Known rows:
tenik: [ -9  -7   5 -14   5   0  11  20 -18  -2  13  -5   0  26 -16  -2 -17  -8
  -1  14  -2  14  21  -7  19  25 -27  -7  10  -3  15 -31   3  24  30 -10
  25  12  -6 -17   5]
zovastam: [-11 -11  41 -16  10 -15  24  -6 -12  11   3  -2  15 -26  -4   7   6 -22
   1 -15   4  10  47  -8  38  22 -28  33  22  -2  20  -2  16  24  44  17
  28  18 -11 -25 -18]
tebrem: [-13   5  24 -27  20  -1  -5  30 -19 -22  20  -8   7  20   9   2 -30 -11
 -10   6   2  -2  25   1  17  25 -37   9  12  -8  25 -28   9  30  37 -10
   2  19  11 -47 -11]
plaflotum: [-15 -34  10   8  22  10   7  -6  -9  19  12 -39  -9  14   4 -10  10 -26
   4 -11 -22   1  24   4  15  21 -54  -3   5 -13  20  -5   0  17  46  12
  32  11  -6 -30  -3]
triban: [ -2  -1  24  -2  13   2   4  20 -31   9  20  -4   2  22 -13   6 -17 -16
 -11  11  -2   2  25   2  13  16 -30  -4  17   1   6 -29  19  12  30 -13
  19  22  -2 -24   5]
debim: [ -4 -17  32  -4   0  -1  14  11 -16  12  16 -22  10  -1 -18 -17   1 -24
   6   6 -12   4  35  -5  23  23 -11   4   2 -12  14  -3  13  27  22 -11
  12  23  -2 -12  -4]
kliskan: [ -3  -5  21  -6  -1   5  18  18 -21  13   9  -5   4  32 -16  -1 -16 -10
  -8  21   5   9  19 -13  20  15 -33  -7   6  -5  15 -18  11  16  27  -9
  13   9  -3 -16   0]
platok: [ -7 -29  27 -11  14  -2   3  14 -21   2   9 -20  14   6 -19 -19  -7 -19
   6   4 -15   7  36   1  29  30  -5  -9  10 -11  13  -6  10  29  32   1
  33  26  -8  -9  -4]
flikle: [ -3  -8  17 -10   9 -10  16  23 -30  -3  13 -17   9  20  -6   6 -12  -7
 -10  27 -27   0  20   7  13   7 -37   4   8   7   5 -29   0  27  20 -13
  18  18  -3 -16  12]
stomobrek: [ -4 -20  41 -20   1 -12  -4  35 -28 -13   8 -24   5   7  -6  -9 -19 -24
 -12   1   6 -17  30   2  24  30 -31  10   2  -7  19   0  10  33  29  16
  11  25  -4 -29 -11]
plamul: [-16   8  15 -10  12   0  -7  26 -22  -3   7 -12  -3  19   2  -2 -18 -15
   0  37   8 -13  11  10  13  28 -38   8  23 -14  22 -28   9  19  29   6
  14  18   5 -30  -8]
regrosim: [ -9 -31  12  16   7   5  17  -5  -7  17  28 -36 -22   8  -4  -4  -1 -19
   2 -30 -14   9  35 -10  14  29 -53  -1  -7 -13  25 -17   2  16  39   2
  25  10 -10 -29  -5]
fitrem: [ -8  -7  25  -2  -7 -19  25  -1 -13   7   5  -4  -4 -29 -14  11   9 -18
   3 -20   7   9  46 -12  37  31 -30  37  13  -3  15 -13  14  22  35  21
  37  14 -14 -17 -18]
pepul: [ -8 -23  23  20  12  15  22   6  -7  15  16 -32 -15  17   6  -6  -5 -26
  -9 -24 -17   8  29   5  17  19 -55   1 -10 -12   8  -2   2   9  43  12
  34   9 -12 -26   1]
siploskul: [ -5 -17  42  -9  14   3   0  15 -27  11  14 -16  16   2 -13  -5   7 -32
  -1  13 -24  -1  37   3  22  14  -6   2  13  -5   2   1  17  20  36  -6
  23  26   4 -20  -6]
plutra: [ -6 -12  12  -8  16   1   5  13 -22  12  24  -1   3  25 -21  -4 -17 -12
   4   5  -7  14  26  -8  18  27 -23 -12  14  -7  16 -34  13  19  31 -24
  20  21  -7 -19   6]
butek: [-10  -3  13  -4   6   2  22  20 -10   4  18  -7   9  19  -8 -16 -26 -11
  -2  15   2  16  23  -7  21  22 -29   1   3 -22  17 -18   7  27  21 -24
   8  18  -6 -14   2]
vuflas: [-21 -28  12   6   2  -5 -16   2 -17  -1  11 -39 -13  26   6  -7 -13  -9
   5 -40  -4  -6  40  18  24  37 -24  13  -7 -18  35 -13   1  35  41  16
  13  15  -6 -31  -4]

Facts:
zises Ξ pliklidrok,pepul,pupubrek,mopun
natrisa Ξ gridrin,pupubrek,zaplis,treklu,bimor
bupluk Ξ plogezo
rafes Ξ mafli
broden Ξ bami,subres,potal
ligis Ξ trabek,stotin,kliskan
vaplar Ξ siploskul,sigrin,pluvim,stuklas
radi Ξ mugrak,dibo
ploflas Ξ botrer,vufloske,nunede,buklas
razu Ξ botrer
masokles Ξ stotek
stomobrek Ξ siploskul,pastom,gulus,tretri,mugrak
fudrol Ξ pliklidrok,matrin,linizes,drepu,stuklas
breplel Ξ fladrok,kego,pupubrek,reklu,stotek
suple Ξ siploskul,morar
tebrem Ξ vidrakel,siploskul,gibru,stotin,bragril,keplos,triban
ruvu Ξ mige,tizodrus,dakis
timol Ξ tizodrus,fakik,stigrim,dakis
platan Ξ pafil,klotrek,debim
plepastor Ξ tizu,sigrin,nebu,platok,bragril
gresal Ξ flikle,gulus,pagi,feflu,zizas
grukon Ξ zizas
luskul Ξ sigrin,plutra
kobus Ξ butek,broplor,kuplus,stestuplas,risak,debim
plufam Ξ pligrugran,tizu,flebun,mopun
stina Ξ gridrin,druklas,kego,plutra,lolel
taklol Ξ tostestem,gropluk,flupur
stigrer Ξ klestik,sabubras,gregul
taskon Ξ tizu,fletaskir,plaflotum
trubrum Ξ matrin,fletaskir,floska
peklus Ξ klotrek,gropluk
vesten Ξ stakam,trabek,vetrar,debim,stuklas
flaga Ξ tostestem,mafli,fitrem,regrosim,zaplis
skeplon Ξ pepul
datodrol Ξ kliskan,klistubrur
betrur Ξ bami,druklas,platok
briflem Ξ tizu,buklas
koli Ξ zovastam,zefles,matrin,pluvim,kluston
bise Ξ pligrugran,gamul,potal,brilo
stulol Ξ vufloske,stotek
vuflas Ξ gedri,druklas,lanu,tenik
detir Ξ stakam,gulus,pluvim,rudror
trisa Ξ tizu,subres,floska
lupa Ξ platok,stestuplas,mopun,zizas
ploflebrel Ξ lolel,kluston,flupur,triban
zenabes Ξ pafil,plutra,soluflon,keplos
feflon Ξ sigrin
zubru Ξ tizu,klestik,siploskul,nebu,matrin
kugrar Ξ klidi,pliklidrok,fakik,trabek,fogos,floska
plamul Ξ naple,matrin,plogezo
vemer Ξ potal
zesta Ξ kigitro,vetrar,pefan,morar
natrisa Φ [zovir,suskas,morar]
bupluk Φ [kobus,gropluk,vetrar]
kovonor Φ [pastom,lolel,platan,dakis]
drepu Φ [siploskul,ploflebrel,flupur]
mafli Φ [razu]
stuklas Φ [stigrim,vetrar]
rafes Φ [taklol]
broden Φ [klistubrur]
ligis Φ [tenik,zesta]
kletral Φ [soluflon]
dakis Φ [fakik]
fitrem Φ [stigrer,risak]
vetrar Φ [klestik,floram]
soluflon Φ [vesten,timol]
zovastam Φ [reklu]
gregul Φ [lolel,datodrol]
buklas Φ [flugrol]
klistubrur Φ [soluflon,vesten]
fletaskir Φ [druklas]
lanu Φ [zovir]
tenik Φ [floram]
stestuplas Φ [broplor,timol]
flugrol Φ [broplor,zefles,pepul]
gropluk Φ [figi,bise]
zefles Φ [sigrin]
todron Φ [natrisa,peklus]
linizes Φ [zefles]
tostestem Φ [taskon]
pupubrek Φ [plamul,briflem]
sigrin Φ [kletral]
pefan Φ [kletral,drepu]
kliskan Φ [kovonor]
stomobrek Φ [zovastam,figi,sigrin,datodrol]
fudrol Φ [stigrim,datodrol]
plekluk Φ [fladrok,gropluk,zesta]
breplel Φ [zubru]
klidi Φ [fludak,bimor]
klestik Φ [sigrin,klistubrur]
zovir Φ [plaflotum]
suple Φ [morar]
tretri Φ [sigrin,fitrem]
vufloske Φ [stigrim]
klofa Φ [gregul]
figi Φ [zovastam,timol]
botrer Φ [broden]
tebrem Φ [drife]
tizodrus Φ [klestik,klistubrur]
kuplus Φ [tebrem,mugrak]
lolel Φ [botrer,pastom]
kego Φ [vufloske,grukon]
geklalo Φ [stigrer]
klaklu Φ [klotrek,timol]
klotrek Φ [tebrem]
fogos Φ [dakis]
timol Φ [tebrem,stulol]
platan Φ [klestik,kletral]
gulus Φ [stomobrek]
plepastor Φ [zefles,kletral]
triban Φ [pepul,stulol]
matrin Φ [platan]
kobus Φ [geklalo,taklol,bimor]
plufam Φ [troma]
stina Φ [klotrek]
gedri Φ [sigrin]
stigrer Φ [sabubras]
fladrok Φ [soluflon]
stotin Φ [fogos,skeplon]
skugur Φ [bise,dakis]
reklu Φ [radi]
flupur Φ [pafil,taskon,mugrak]
bami Φ [tebrem,kletral]
skeplon Φ [butek]
siploskul Φ [taskon,kuplus]
baklis Φ [zesta]
dibo Φ [kigitro,vetrar]
suskas Φ [broplor,klaklu]
brokil Φ [nuru,suskas]
stotek Φ [stigrim]
pastom Φ [platan,zizas]
briflem Φ [klestik,tostestem]
koli Φ [drife]
nopenu Φ [pafil,tizodrus]
rudror Φ [pligrugran]
skiluk Φ [nuru,briflem]
bise Φ [nuru,pastom,fitrem]
drife Φ [vesten,reklu]
stulol Φ [subres]
gibru Φ [naple]
zizas Φ [klistubrur]
plaflotum Φ [troma]
trisa Φ [stina]
flikle Φ [broden,faton,klaklu,flupur]
ploflebrel Φ [zovastam]
brilo Φ [sigrin,fogos]
rivom Φ [betrur,ploflebrel,sabubras]
bimor Φ [pafil,klistubrur]
feflon Φ [broplor,brilo]
stakam Φ [zovastam,brokil]
mugrak Φ [stulol]
sabubras Φ [kuplus]
pepul Φ [platan,pefan]
keplos Φ [suskas,flupur]
flebun Φ [bami]
plamul Φ [rafes,sabubras,natrisa,stestuplas]
troma Φ [broden,stina]
vemer Φ [nuru,stestuplas,vetrar,brokil]
zesta Φ [botrer,klaklu]
pafil Φ [breplel]
stigrim Φ [sigrin,kletral]
faton Φ [zubru,zovastam,klistubrur]
risak Φ [broden,mugrak]
μ 333 <- zises,bupluk,mafli,naple,kletral,vetrar,buklas,fletaskir,tenik,stestuplas,tostestem,kliskan,feflu,plutra,trabek,fludak,klestik,zovir,nebu,tretri,tebrem,mopun,lolel,mige,klaklu,ruvu,fogos,timol,plepastor,gresal,triban,gedri,stigrer,taskon,trubrum,floram,reklu,vesten,flupur,bami,skeplon,baklis,dibo,suskas,datodrol,briflem,koli,pliklidrok,butek,zizas,flikle,ploflebrel,brilo,rivom,feflon,kugrar,keplos,plamul,vemer,faton
μ 70 <- natrisa,kovonor,drepu,broden,vaplar,radi,zaplis,gregul,lanu,flugrol,gropluk,zefles,todron,pupubrek,pefan,masokles,plekluk,klidi,vufloske,figi,botrer,regrosim,kuplus,kego,fakik,kobus,morar,stotin,gridrin,flaga,brokil,groklek,pastom,stulol,plaflotum,pepul,stigrim,risak,pligrugran
μ 664 <- pluvim,treklu,nopenu,vuflas,zubru
μ 870 <- stuklas,ligis,dakis,stomobrek,breplel,platok,geklalo,klotrek,gamul,gulus,grukon,luskul,matrin,tizu,fladrok,bragril,siploskul,betrur,skiluk,debim,zesta,pafil
μ 909 <- rafes,fitrem,plogezo,soluflon,zovastam,potal,kigitro,klistubrur,floska,ploflas,razu,linizes,sigrin,vidrakel,klofa,tizodrus,platan,stina,taklol,skugur,stotek,kluston,rudror,drife,detir,trisa,lupa,zenabes,stakam,mugrak,sabubras,nuru,troma
μ 361 <- nunede,fudrol,suple,plufam,peklus,subres,druklas,broplor,bise,gibru,bimor,pagi,flebun

Rows:
No name comes twice in this set of rows, the named rows included.
[-14 -26  27 -13  12 -37  22   6 -15  -7   0 -20  13 -20   0 -15  -9  -5
   5 -17  13  -2  42   4  41  39 -37  33  14 -13  28  -9   8  34  34  24
  26  29 -22 -19 -21] | lupa
[-24 -27  23 -15   8   3 -18  -5 -16  -1   7 -38   1  29  16  -2  -7 -15
   2 -29  -5  -5  38  13  27  24 -28  16  -2 -17  31   3  -4  38  50  21
  12   6   2 -51  -7] | zubru
[-13 -27   9   6   7  -3   5   9  -7  -1  25 -42 -32   9   7  -4  -8 -15
  -3 -37   0   1  29  -4  13  37 -58   5  -9 -15  41 -21   2  21  35  13
  19  12  -5 -39  -9] | flaga
[ -2 -36  15  21  13   5  15   2 -17  18  20 -33 -24  20  -9  -2  -4 -23
  -6 -33 -13   7  33  -4  12  28 -52  -8  -7  -1  12 -18   7  11  43  10
  37  14 -16 -24  -1] | kego
[-10 -18  18  12  13 -13   3  -9 -26  31  15 -25   1  23  -3  -4  -6 -16
  -2 -25  -3   2  39  -2  20  21 -37  18  13 -12  27 -16  13  22  43   6
  14  18 -14 -28  -7] | gibru
[ -7  -6  43  -5   8 -13  22  -1 -10  17   5   3  20 -16 -11  -3  -5 -22
  -5 -27   8  13  49  -9  44  26 -23  29  17  -6   7   8  18  22  49  19
  41  18 -19 -16 -21] | sigrin
[-10 -17  28 -28  -8  -7   1  27 -18 -14   7 -22  -2   2  -7  -6  -6 -20
  -6  13   3  -6  27 -10  27  25 -23  13   3 -10  29   1   3  36  28   8
   8  12   2 -29 -11] | zesta
[ -8 -27  25  13  16  11  17  -1 -15  17  14 -38 -13  12   8   1  10 -31
  -8 -11 -19  -5  25   5  12  13 -60   7  -3  -5  13  -2   2  11  43  13
  26  14  -3 -36  -1] | drepu
[-17 -31  15  18  -3   6  -5 -12 -19  16  13 -32 -20  20  -6   0  -1  -9
  13 -42 -14   4  45   7  22  28 -15   6 -11 -16  21 -14   7  24  40   6
  20  12  -1 -22   0] | treklu
[ -8  -9  23  -6  17   5  17  26 -24  -8  12  -4  10  27  -8  -4 -24  -7
   2   9 -11   9  23   9  22  16 -33  -8   5  -1  -1 -28   7  17  31 -11
  23  21  -9 -16   8] | bami
[-15 -22  27 -20  13  -4  -6  29 -12 -26  10 -20   3  -2  -2 -12 -12 -18
   4  -5  -3   0  31  11  28  40 -13   4   5 -17  18 -11   5  34  36   9
  28  25  -1 -24  -8] | betrur
[-16  -2  20  -9  -2 -17  25   1   0   2   2  -5   4 -26  -4  -1   0 -20
   2 -10  11  10  41  -8  42  32 -25  40  17 -18  24   2   8  32  39  22
  36  12 -15 -19 -24] | nuru

The same objects again, as new rows of numbers:
Known rows:
koli: [ -1 -11  23  24   5 -15 -16  -1 -20 -10   2 -15 -16  22  14]
skiluk: [ -4   7  36 -28  -9  17 -13  13   5 -11 -35  12 -25   5 -35]
keplos: [-10 -14   3   3  13  -9 -15   7 -17 -26 -21 -15   1   1   2]
morar: [ -5 -38 -14   6  26 -10  -2   0  -3 -18  10 -13  16  -6  17]
triban: [ -8 -18   0   3   5 -10 -10   7 -14 -23 -27 -14   0  -4   1]
taklol: [ -1  15  37   2   1 -12   7   0   4 -12  25  -7 -18  18  -7]
platok: [ 14   4  38 -28  -9  19  -5  13   0  -4 -17  14 -21  -1 -42]
risak: [-20 -22  -9  -7  20 -20 -10 -28   8  -9  -7 -10  15 -14  17]
klestik: [ -9 -35   7  10  -7  -9   3   3  -4 -22 -21 -12   1  -3  -2]
kugrar: [ -8  10  34   9  12 -10  14  -6 -17  13  18 -10 -10   9   1]
subres: [ 17 -17  15 -19  -3  11  -6 -25  26  -7 -17  16   0  12 -10]
suple: [ 25   7  11  -7   1  -3 -32 -15  10  19   7  10 -31  19   4]
fludak: [ -1 -14   5  -7  -3 -12  -3 -24   0 -16  -8  -7  10 -18  -8]
mafli: [-13   1  13 -15  19  -5  10   5 -13  -6  -4  -9   1 -17 -10]
pagi: [  6  -7  13 -32  15  20   3  11  21   0  -7  11 -10   4 -17]
siploskul: [ 28   0  19 -22 -22   9 -44 -10   3 -12 -23  15 -29  -4 -36]
rudror: [ 17   8  -2 -17   1  -5  -2 -12  -1  -3 -21 -10  -3 -12 -18]
kigitro: [-10  -7  13 -16  -4  -2  13   6   3 -15  -6  -6 -14  -4 -26]

Rows:
No name comes twice in this set of rows, the named rows included.
[  1 -15  -1  22  -2 -24 -39  14 -24   9  12 -20 -45   3   6] | feflon
[ 16  -8   7 -13  -4   0  11 -24  -7  -1 -21  -6   1  -2 -21] | floska
[ 42  18  23  -8 -31  -3 -47   5  -4  15  19  10 -49  -1 -24] | luskul
[ 11  -6  32  13  -3  -3   1 -51 -17  15 -18  -8 -22  35  -9] | trisa
[ -7 -22   7  24  21 -21  -2  -4  -5  -9  28 -15   8  17  36] | radi
[ 11   0  40 -25 -22  16   5  22  11  -5 -18  17 -16  -3 -36] | dakis
[ 17 -29  10 -11 -10  13  -4  14  24 -20 -13   8  -1  17  -7] | broplor
[ 26   6  30 -23 -20  12 -25 -13  10 -18 -30  15  -9   1 -32] | geklalo
[ -1   3  39 -26 -16  12 -15  16  10 -12 -25  16 -28   2 -34] | gulus

